Below are the code and all the weights of a small trained network. Each question names an input and a class and asks about switching units off, where a switched-off unit gives its printed mean instead of its output.

import numpy as np


def w(rows, s, z=0):
    codes = np.array(rows[::2]) - 128.0
    scale = np.full(codes.shape[1], s)
    scale[-1] = z or s
    return codes * scale


def norm(h):
    return h / np.sqrt((h * h).mean(-1, keepdims=True) + 1e-5)


def f(y):
    return np.maximum(y, 0)


def log_softmax(a):
    a = a - a.max(-1, keepdims=True)
    return a - np.log(np.exp(a).sum(-1, keepdims=True))


def net(x, mask):
    res = np.array(x, float).reshape(1, 3) / 4 @ E
    u = 0
    for l in range(2):
        y = f(norm(res) @ A[l][:, :-1].T + A[l][:, -1])
        res = res + np.where(mask[u : u + 3], y, B[l][:, -1]) @ B[l][:, :-1]
        u += 3
    return log_softmax(norm(res)[-1] @ U[:, :-1].T + U[:, -1])


A, B = {}, {}
E = w([
[83,162,138,44,2],'x0',
[179,139,32,109,56],'x1',
[119,125,125,137,117],'x2',
],0.0043)
A[0] = w([
[166,115,48,206,188,156],'0.n1',
[68,76,222,188,234,91],'0.n2',
[39,162,254,98,149,4],'0.n3',
],0.0089,0.0015)
B[0] = w([
[115,51,140,141,108,215],'0.n1',
[119,234,135,104,128,255],'0.n2',
[143,3,109,163,124,219],'0.n3',
],0.012,0.0091)
A[1] = w([
[137,148,91,93,114,252],'1.n1',
[137,6,140,141,133,116],'1.n2',
[102,235,117,147,149,126],'1.n3',
],0.018,0.0019)
B[1] = w([
[143,96,200,35,139,155],'1.n1',
[254,73,14,237,103,253],'1.n2',
[172,242,154,176,191,194],'1.n3',
],0.0086,0.017)
U = w([
[130,213,155,144,190,219],'0',
[176,69,66,173,124,208],'1',
[114,105,165,5,107,234],'2',
[63,109,144,123,146,7],'3',
[68,123,106,95,145,4],'4',
],0.015,0.0038)

Each question gives the input, the list of numbers given to net, and the class t.
The units are the neurons (one row each of A and B). Each row of codes is followed by its name. A weight is (code - 128) times the scale printed after its matrix; where a second scale follows, it is the last column's (A, B and U).
mask holds one flag per neuron, layer by layer. A switched-off neuron (its flag False) gives its mean, the last column of its row in B, instead of its output. The means were averaged over made-up inputs and are rounded, as every weight is.
A unit's drop is (log p(t) with every unit on - log p(t) with that unit switched off) / (log p(t) with every unit on - log p(t) with every unit switched off).
The circuit of an input: a set's keep is (log p(t) with only the set's units on - log p(t) with every unit switched off) / (log p(t) with every unit on - log p(t) with every unit switched off). Starting from all 6 units, units are removed one at a time, each time the one whose removal leaves the highest keep (on an exact tie, the one counted first), for as long as the keep stays at least 0.8.
units of the circuit, in order: the units of the circuit, biggest drop first
top k neurons: the k neurons with the biggest drops, biggest first
top k neurons in layer l: the k neurons of layer l with the biggest drops, biggest first
drop of u: that unit's drop, to one decimal
input [-3,-7,-3], class 0: units of the circuit, in order => 0.n2
input [8,4,2], class 2: top 2 neurons => 0.n3; 1.n2
input [0,-4,2], class 0: top 2 neurons in layer 0 => 0.n2; 0.n1
input [-3,0,-5], class 0: units of the circuit, in order => 0.n3; 1.n2
input [4,8,-6], class 2: top 4 neurons => 0.n3; 1.n2; 0.n2; 0.n1
input [-4,0,3], class 0: units of the circuit, in order => 0.n3; 1.n2
input [6,1,6], class 2: top 3 neurons => 0.n3; 0.n1; 1.n2
input [0,-8,3], class 0: top 3 neurons => 0.n2; 0.n1; 1.n2
input [7,4,-7], class 2: top 2 neurons => 0.n3; 1.n2
input [3,1,-3], class 2: top 2 neurons => 0.n3; 0.n1
input [2,8,1], class 2: drop of 0.n1 => 0.6
input [-7,-8,5], class 0: drop of 0.n2 => 1.8
input [-4,-5,-7], class 0: drop of 0.n2 => 1.7
input [-5,-7,-4], class 0: units of the circuit, in order => 0.n2
